Below is a small trained network, with its code and all its weights. Each question gives an input and a class and asks what happens when units are switched off, that is, made to give their printed mean instead of their output.

import numpy as np


def w(rows, s, z=0):
    codes = np.array(rows[::2]) - 128.0
    scale = np.full(codes.shape[1], s)
    scale[-1] = z or s
    return codes * scale


def norm(h):
    return h / np.sqrt((h * h).mean(-1, keepdims=True) + 1e-5)


def f(y):
    return y / 2 * (1 + np.tanh(0.7978845608 * (y + 0.044715 * y**3)))


def log_softmax(a):
    a = a - a.max(-1, keepdims=True)
    return a - np.log(np.exp(a).sum(-1, keepdims=True))


def net(x, mask):
    res = np.array(x, float).reshape(1, 4) / 4 @ E
    u = 0
    for l in range(4):
        y = f(norm(res) @ A[l][:, :-1].T + A[l][:, -1])
        res = res + np.where(mask[u : u + 4], y, B[l][:, -1]) @ B[l][:, :-1]
        u += 4
    return log_softmax(norm(res)[-1] @ U[:, :-1].T + U[:, -1])


A, B = {}, {}
E = w([
[108,146,177,125,248],'x0',
[128,130,131,119,126],'x1',
[204,115,85,86,135],'x2',
[32,93,25,123,153],'x3',
],0.015)
A[0] = w([
[29,154,194,222,22,68],'L0N0',
[117,128,115,123,2,1],'L0N1',
[190,161,60,79,115,45],'L0N2',
[172,117,205,195,53,72],'L0N3',
],0.019,0.0086)
B[0] = w([
[66,4,172,99,100,254],'L0N0',
[149,191,100,250,209,208],'L0N1',
[92,18,173,118,123,173],'L0N2',
[148,214,131,76,107,231],'L0N3',
],0.026,0.011)
A[1] = w([
[236,61,54,118,111,37],'L1N0',
[130,135,96,220,107,3],'L1N1',
[68,127,23,139,65,111],'L1N2',
[134,125,80,195,2,107],'L1N3',
],0.032,0.0029)
B[1] = w([
[18,87,199,130,78,215],'L1N0',
[221,65,135,108,173,248],'L1N1',
[162,245,111,56,75,254],'L1N2',
[104,217,254,85,214,214],'L1N3',
],0.029,0.0074)
A[2] = w([
[129,227,77,152,39,4],'L2N0',
[137,182,101,235,139,35],'L2N1',
[229,97,58,232,119,14],'L2N2',
[212,178,162,70,4,93],'L2N3',
],0.023,0.003)
B[2] = w([
[140,95,78,81,90,178],'L2N0',
[190,95,105,86,114,132],'L2N1',
[216,38,33,109,130,136],'L2N2',
[80,144,4,94,137,252],'L2N3',
],0.022,0.014)
A[3] = w([
[162,136,165,192,161,3],'L3N0',
[169,236,135,184,29,169],'L3N1',
[157,172,135,255,206,74],'L3N2',
[110,85,168,205,46,144],'L3N3',
],0.029,0.0047)
B[3] = w([
[131,91,159,99,161,184],'L3N0',
[135,141,33,49,113,169],'L3N1',
[221,110,99,100,252,219],'L3N2',
[206,78,71,100,102,254],'L3N3',
],0.021,0.0083)
U = w([
[132,174,123,101,101,118],'0',
[145,116,128,119,124,242],'1',
[110,87,175,122,101,85],'2',
[150,148,159,149,172,134],'3',
[158,115,111,147,107,78],'4',
[149,165,138,253,84,4],'5',
],0.032,0.011)

Each question gives the input, the list of numbers given to net, and the class t.
The units are the neurons (one row each of A and B). Each row of codes is followed by its name. A weight is (code - 128) times the scale printed after its matrix; where a second scale follows, it is the last column's (A, B and U).
mask holds one flag per neuron, layer by layer. A switched-off neuron (its flag False) gives its mean, the last column of its row in B, instead of its output. The means were averaged over made-up inputs and are rounded, as every weight is.
A unit's drop is (log p(t) with every unit on - log p(t) with that unit switched off) / (log p(t) with every unit on - log p(t) with every unit switched off).
The circuit of an input: a set's keep is (log p(t) with only the set's units on - log p(t) with every unit switched off) / (log p(t) with every unit on - log p(t) with every unit switched off). Starting from the 12 units with the biggest drops (on a tie, the unit counted first), units are removed one at a time, each time the one whose removal leaves the highest keep (on an exact tie, the one counted first), for as long as the keep stays at least 0.8.
circuit, biggest first: the units of the circuit, biggest drop first
most important unit: the unit with the biggest drop
top k neurons: the k neurons with the biggest drops, biggest first
drop when u is switched off: that unit's drop, to one decimal
input [3,6,5,-6], class 0: top neuron -> L0N1
input [-2,3,0,-1], class 4: circuit, biggest first -> L0N1; L1N3
input [6,4,4,-4], class 3: top 2 neurons -> L1N2; L0N3
input [2,-2,-8,7], class 2: top 2 neurons -> L0N0; L0N3
input [5,1,3,-3], class 3: top 4 neurons -> L1N2; L0N3; L0N0; L2N3
input [3,0,6,5], class 2: circuit, biggest first -> L0N3; L1N0; L0N1; L0N0
input [8,-1,-3,2], class 3: circuit, biggest first -> L0N0; L2N3
input [6,4,7,8], class 0: top 3 neurons -> L0N1; L0N0; L1N2
input [7,-3,4,-3], class 3: circuit, biggest first -> L1N2; L0N0; L2N3
input [-3,5,8,-6], class 2: top 2 neurons -> L1N0; L0N2
input [-8,-4,-7,0], class 3: top 4 neurons -> L0N1; L1N3; L0N2; L1N0
input [-4,2,-4,5], class 0: top 3 neurons -> L1N2; L0N2; L1N3
input [7,-6,-6,-8], class 0: top 2 neurons -> L0N1; L0N3
input [-1,0,8,-7], class 2: most important unit -> L1N0
input [4,-1,4,3], class 2: top 2 neurons -> L0N3; L0N1
input [4,-4,5,1], class 2: top 2 neurons -> L0N3; L0N1
input [-5,4,6,-7], class 0: top 2 neurons -> L0N3; L0N0
input [5,3,-7,4], class 2: drop when L3N2 is switched off -> 0.2
input [-4,-2,1,0], class 3: drop when L0N3 is switched off -> 0.0
input [-8,5,5,6], class 3: drop when L1N3 is switched off -> 0.9
input [-6,4,2,5], class 3: circuit, biggest first -> L1N3
